Below is a small trained network, with its code and all its weights. Each question gives an input and a target symbol and asks what happens when units are switched off, that is, made to give their printed mean instead of their output.

import numpy as np


def w(rows, s, z=0):
    codes = np.array(rows[::2]) - 128.0
    scale = np.full(codes.shape[1], s)
    scale[-1] = z or s
    return codes * scale


def f(y):
    return np.maximum(y, 0)


def softmax(a):
    e = np.exp(a - a.max(-1, keepdims=True))
    return e / e.sum(-1, keepdims=True)


def log_softmax(a):
    a = a - a.max(-1, keepdims=True)
    return a - np.log(np.exp(a).sum(-1, keepdims=True))


def net(x, mask):
    ids = ['ΔΘΛΣΩαβγεζημξτφψ'.index(c) for c in x.split()]
    T = len(ids)
    res = E[ids] + P[:T]
    u = 0
    for l in range(3):
        q, k, v = (res @ M[l].T for M in (Q, K, V))
        z = softmax(np.where(np.tri(T) > 0, q @ k.T / 2**0.5, -1e9)) @ v
        res = res + np.where(mask[u], z, O[l][:, -1]) @ O[l][:, :-1]
        u += 1
        y = f(res @ A[l][:, :-1].T + A[l][:, -1])
        res = res + np.where(mask[u : u + 8], y, B[l][:, -1]) @ B[l][:, :-1]
        u += 8
    return log_softmax(res[-1] @ U[:, :-1].T + U[:, -1])


Q, K, V, O, A, B = {}, {}, {}, {}, {}, {}
E = w([
[136,113,152],'Δ',
[217,6,166],'Θ',
[135,114,150],'Λ',
[153,109,121],'Σ',
[81,133,77],'Ω',
[156,108,112],'α',
[151,110,126],'β',
[155,108,119],'γ',
[80,180,111],'ε',
[80,48,137],'ζ',
[81,114,207],'η',
[137,193,231],'μ',
[252,126,164],'ξ',
[173,100,82],'τ',
[186,222,102],'φ',
[150,111,126],'ψ',
],0.017)
P = w([
[4,169,35],'0',
[171,101,220],'1',
[142,102,209],'2',
[154,96,169],'3',
[137,99,186],'4',
[134,105,187],'5',
[129,101,192],'6',
[138,103,160],'7',
[126,105,178],'8',
[130,102,178],'9',
[132,104,163],'10',
[127,99,171],'11',
],0.0036)
Q[0] = w([
[36,137,253],'L0H1',
[32,145,119],'L0H1',
],0.0059)
K[0] = w([
[100,133,58],'L0H1',
[163,134,254],'L0H1',
],0.0046)
V[0] = w([
[129,2,135],'L0H1',
[200,129,221],'L0H1',
],0.0071)
O[0] = w([
[211,150,154,254],'L0H1',
[179,220,2,194],'L0H1',
],0.01,0.0021)
A[0] = w([
[57,10,165,254],'L0N1',
[2,192,167,165],'L0N2',
[2,101,128,23],'L0N3',
[101,221,209,176],'L0N4',
[55,142,73,139],'L0N5',
[156,110,44,146],'L0N6',
[62,217,158,88],'L0N7',
[184,150,187,142],'L0N8',
],0.0075,0.0035)
B[0] = w([
[188,76,2,253],'L0N1',
[170,157,88,177],'L0N2',
[171,51,107,147],'L0N3',
[164,151,152,191],'L0N4',
[63,140,6,148],'L0N5',
[78,124,169,185],'L0N6',
[131,190,112,157],'L0N7',
[108,83,137,216],'L0N8',
],0.0074,0.0044)
Q[1] = w([
[88,115,236],'L1H1',
[253,161,108],'L1H1',
],0.0056)
K[1] = w([
[127,208,5],'L1H1',
[34,85,132],'L1H1',
],0.0021)
V[1] = w([
[255,127,188],'L1H1',
[174,183,104],'L1H1',
],0.0068)
O[1] = w([
[87,58,138,252],'L1H1',
[216,59,253,155],'L1H1',
],0.012,0.003)
A[1] = w([
[121,83,222,184],'L1N1',
[91,73,109,131],'L1N2',
[65,118,182,90],'L1N3',
[214,139,123,246],'L1N4',
[72,60,112,201],'L1N5',
[120,193,195,121],'L1N6',
[254,153,178,81],'L1N7',
[91,206,89,6],'L1N8',
],0.0087,0.0027)
B[1] = w([
[138,19,19,204],'L1N1',
[31,38,112,186],'L1N2',
[188,154,149,131],'L1N3',
[161,164,81,254],'L1N4',
[102,45,17,214],'L1N5',
[1,121,144,152],'L1N6',
[218,137,116,228],'L1N7',
[255,102,126,140],'L1N8',
],0.0061,0.006)
Q[2] = w([
[43,52,23],'L2H1',
[1,161,161],'L2H1',
],0.0091)
K[2] = w([
[101,95,10],'L2H1',
[102,53,172],'L2H1',
],0.013)
V[2] = w([
[64,82,190],'L2H1',
[25,50,3],'L2H1',
],0.0057)
O[2] = w([
[133,40,133,89],'L2H1',
[102,94,4,252],'L2H1',
],0.012,0.014)
A[2] = w([
[125,126,71,13],'L2N1',
[5,144,116,48],'L2N2',
[183,99,36,48],'L2N3',
[77,161,111,254],'L2N4',
[209,197,99,251],'L2N5',
[124,117,100,102],'L2N6',
[156,103,191,73],'L2N7',
[28,137,106,37],'L2N8',
],0.011,0.0066)
B[2] = w([
[147,122,171,190],'L2N1',
[254,225,158,149],'L2N2',
[109,107,213,254],'L2N3',
[34,173,89,158],'L2N4',
[164,159,64,171],'L2N5',
[89,159,154,169],'L2N6',
[59,53,157,138],'L2N7',
[118,173,212,158],'L2N8',
],0.0082,0.034)
U = w([
[158,99,107,186],'Δ',
[202,22,162,2],'Θ',
[160,97,99,170],'Λ',
[144,97,112,151],'Σ',
[48,203,168,80],'Ω',
[137,96,107,126],'α',
[146,93,98,215],'β',
[140,96,117,190],'γ',
[98,174,38,31],'ε',
[84,85,220,31],'ζ',
[172,108,107,157],'η',
[172,139,252,150],'μ',
[250,84,136,82],'ξ',
[114,78,102,184],'τ',
[176,186,129,105],'φ',
[144,97,104,173],'ψ',
],0.011,0.0052)

Each question gives the input, a string of symbols that net reads in full, and the target symbol t.
The units are the heads (2 rows each of Q, K, V and O) and the neurons (one row each of A and B). Each row of codes is followed by its name. A weight is (code - 128) times the scale printed after its matrix; where a second scale follows, it is the last column's (O, A, B and U).
mask holds one flag per unit, layer by layer, with each layer's heads first. A switched-off unit (its flag False) gives its mean, the last column of its rows in O or B, instead of its output. The means were averaged over made-up inputs and are rounded, as every weight is.
A unit's drop is (log p(t) with every unit on - log p(t) with that unit switched off) / (log p(t) with every unit on - log p(t) with every unit switched off).
The circuit of an input: a set's keep is (log p(t) with only the set's units on - log p(t) with every unit switched off) / (log p(t) with every unit on - log p(t) with every unit switched off). Starting from the 12 units with the biggest drops (on a tie, the unit counted first), units are removed one at a time, each time the one whose removal leaves the highest keep (on an exact tie, the one counted first), for as long as the keep stays at least 0.8.
circuit, biggest first: the units of the circuit, biggest drop first
unit that matters most: the unit with the biggest drop
top k neurons: the k neurons with the biggest drops, biggest first
top k neurons in layer l: the k neurons of layer l with the biggest drops, biggest first
input μ Ω Ω η α η ε τ ζ Δ, target μ: top 4 neurons	(L1N5 L0N5 L1N2 L1N7)
input μ τ Θ ε Λ, target μ: circuit, biggest first	(L0H1 L2H1 L1H1)
input Θ Σ ξ τ Σ, target Θ: circuit, biggest first	(L1H1 L0H1 L2N4)
input Ω ε Λ, target Ω: circuit, biggest first	(L0H1 L1H1 L2N4)
input ζ ξ ξ η η τ Θ ξ φ γ, target ζ: top 2 neurons	(L2N3 L0N1)
input Λ β Δ α Ω Σ α Ω γ Δ η ξ, target ξ: top 2 neurons in layer 1	(L1N7 L1N1)
input μ η Δ Θ μ ψ β, target μ: circuit, biggest first	(L2H1 L0H1 L1H1)
input μ Ω φ Λ τ φ τ β β, target μ: circuit, biggest first	(L2H1)
input ζ μ Σ ζ β ζ ε Λ Λ, target ζ: top 4 neurons	(L2N3 L0N1 L1N5 L2N5)
input μ Λ ε Σ, target μ: circuit, biggest first	(L1H1 L2H1 L1N5)
input Ω φ Λ α τ, target Ω: top 2 neurons in layer 0	(L0N3 L0N1)
input Ω τ ζ α, target Ω: top 4 neurons	(L2N3 L0N3 L2N8 L2N4)
input ξ β γ, target ξ: top 3 neurons in layer 2	(L2N3 L2N4 L2N6)
input φ φ ψ, target φ: top 3 neurons	(L2N3 L0N5 L2N5)
input Ω ξ ζ ξ μ ξ ψ, target Ω: unit that matters most	L0H1
input ξ β ξ β, target ξ: top 3 neurons in layer 2	(L2N3 L2N4 L2N6)
input Θ β Λ β, target Θ: top 2 neurons	(L2N4 L1N1)
input γ ζ μ Θ ξ τ Θ, target Θ: top 2 neurons in layer 2	(L2N3 L2N4)
input φ τ τ, target φ: top 2 neurons in layer 2	(L2N3 L2N5)
input φ γ ε Λ τ β, target φ: unit that matters most	L1H1
